Below are the code and all the weights of a small trained network. Each question names an input and a class and asks about switching units off, where a switched-off unit gives its printed mean instead of its output.

import numpy as np


def w(rows, s, z=0):
    codes = np.array(rows[::2]) - 128.0
    scale = np.full(codes.shape[1], s)
    scale[-1] = z or s
    return codes * scale


def f(y):
    return np.maximum(y, 0)


def log_softmax(a):
    a = a - a.max(-1, keepdims=True)
    return a - np.log(np.exp(a).sum(-1, keepdims=True))


def net(x, mask):
    res = np.array(x, float).reshape(1, 8) / 4 @ E
    y = f(res @ A[0][:, :-1].T + A[0][:, -1])
    res = res + np.where(mask, y, B[0][:, -1]) @ B[0][:, :-1]
    return log_softmax(res[-1] @ U[:, :-1].T + U[:, -1])


A, B = {}, {}
E = w([
[134,158,133,118,132,136],'x0',
[110,162,64,163,103,230],'x1',
[123,149,119,107,142,132],'x2',
[191,198,36,163,108,34],'x3',
[145,131,138,135,118,131],'x4',
[178,130,108,168,253,139],'x5',
[115,121,120,122,135,124],'x6',
[140,119,131,133,120,127],'x7',
],0.011)
A[0] = w([
[139,155,80,145,123,193,168],'neuron 0',
[97,131,67,175,244,108,190],'neuron 1',
[199,115,132,148,238,167,121],'neuron 2',
[146,111,170,103,74,167,95],'neuron 3',
[163,188,92,183,95,79,67],'neuron 4',
[114,123,74,121,126,181,87],'neuron 5',
[109,163,117,162,98,186,114],'neuron 6',
[110,143,130,106,40,122,116],'neuron 7',
[109,131,173,72,177,183,92],'neuron 8',
[81,100,85,66,51,113,205],'neuron 9',
[145,167,180,103,95,155,66],'neuron 10',
[174,156,78,169,118,86,62],'neuron 11',
[167,12,123,146,143,178,239],'neuron 12',
[100,45,210,119,142,95,41],'neuron 13',
[99,144,119,184,106,164,105],'neuron 14',
[129,107,141,216,97,131,250],'neuron 15',
[172,130,127,153,161,168,158],'neuron 16',
[74,158,150,78,13,122,56],'neuron 17',
[121,114,191,143,172,197,91],'neuron 18',
[117,144,181,83,168,34,201],'neuron 19',
[96,154,124,75,96,113,195],'neuron 20',
[132,159,25,157,96,40,71],'neuron 21',
[94,160,95,186,101,180,163],'neuron 22',
[134,107,41,167,99,177,112],'neuron 23',
[130,139,198,99,142,38,158],'neuron 24',
[114,116,197,91,113,155,132],'neuron 25',
[113,109,173,105,116,197,49],'neuron 26',
],0.011,0.0022)
B[0] = w([
[172,88,148,123,128,165,200],'neuron 0',
[96,134,208,168,164,97,209],'neuron 1',
[56,190,152,215,165,7,211],'neuron 2',
[102,157,73,159,169,100,181],'neuron 3',
[76,169,81,40,114,71,215],'neuron 4',
[167,54,145,119,143,181,178],'neuron 5',
[155,3,117,109,150,141,192],'neuron 6',
[116,92,167,219,220,7,213],'neuron 7',
[81,102,64,154,61,155,187],'neuron 8',
[139,182,166,217,202,93,229],'neuron 9',
[86,130,106,141,92,89,157],'neuron 10',
[90,138,66,98,73,85,202],'neuron 11',
[61,163,140,113,76,95,195],'neuron 12',
[146,145,70,96,158,188,200],'neuron 13',
[223,73,128,51,109,139,177],'neuron 14',
[148,158,118,140,105,101,169],'neuron 15',
[79,148,148,175,216,209,170],'neuron 16',
[80,193,156,163,228,58,247],'neuron 17',
[111,129,70,112,56,71,196],'neuron 18',
[197,15,110,116,188,165,201],'neuron 19',
[152,137,174,205,190,128,185],'neuron 20',
[77,154,69,70,87,140,247],'neuron 21',
[163,39,175,83,201,174,208],'neuron 22',
[175,48,173,141,160,211,207],'neuron 23',
[232,39,104,104,181,217,199],'neuron 24',
[96,157,145,49,92,63,191],'neuron 25',
[95,68,101,66,54,91,193],'neuron 26',
],0.0061,0.012)
U = w([
[127,171,153,187,121,86,251],'0',
[80,148,25,23,39,109,50],'1',
[246,67,117,75,113,148,49],'2',
],0.013,0.0028)

Each question gives the input, the list of numbers given to net, and the class t.
The units are the neurons (one row each of A and B). Each row of codes is followed by its name. A weight is (code - 128) times the scale printed after its matrix; where a second scale follows, it is the last column's (A, B and U).
mask holds one flag per neuron, in row order. A switched-off neuron (its flag False) gives its mean, the last column of its row in B, instead of its output. The means were averaged over made-up inputs and are rounded, as every weight is.
A unit's drop is (log p(t) with every unit on - log p(t) with that unit switched off) / (log p(t) with every unit on - log p(t) with every unit switched off).
unit that matters most: the unit with the biggest drop
k most important neurons: the k neurons with the biggest drops, biggest first
drop when u is switched off: that unit's drop, to one decimal
input [4,-8,-6,0,-2,5,-4,-1], class 2: 2 most important neurons	[neuron 24; neuron 19]
input [-8,-5,-4,7,-2,5,5,-6], class 1: unit that matters most	neuron 21
input [8,-6,2,8,-6,-3,3,4], class 1: 2 most important neurons	[neuron 21; neuron 4]
input [3,7,8,7,-1,5,-6,-7], class 1: 2 most important neurons	[neuron 4; neuron 21]
input [4,0,1,-8,-1,-8,-3,8], class 0: 2 most important neurons	[neuron 17; neuron 9]
input [0,-6,2,-1,5,-4,2,0], class 2: 2 most important neurons	[neuron 24; neuron 19]
input [-2,6,6,7,5,4,-2,7], class 1: 3 most important neurons	[neuron 4; neuron 21; neuron 11]
input [-7,7,-8,-7,0,-7,-8,-1], class 0: 4 most important neurons	[neuron 17; neuron 9; neuron 7; neuron 21]
input [2,-3,3,-4,-2,3,0,-3], class 1: 2 most important neurons	[neuron 9; neuron 7]
input [-7,4,4,-2,-8,-2,8,3], class 2: drop when neuron 2 is switched off	0.2
input [2,6,-8,0,4,-8,8,-8], class 0: drop when neuron 17 is switched off	0.2
input [-1,-7,-8,-7,0,2,-2,8], class 1: drop when neuron 22 is switched off	0.1
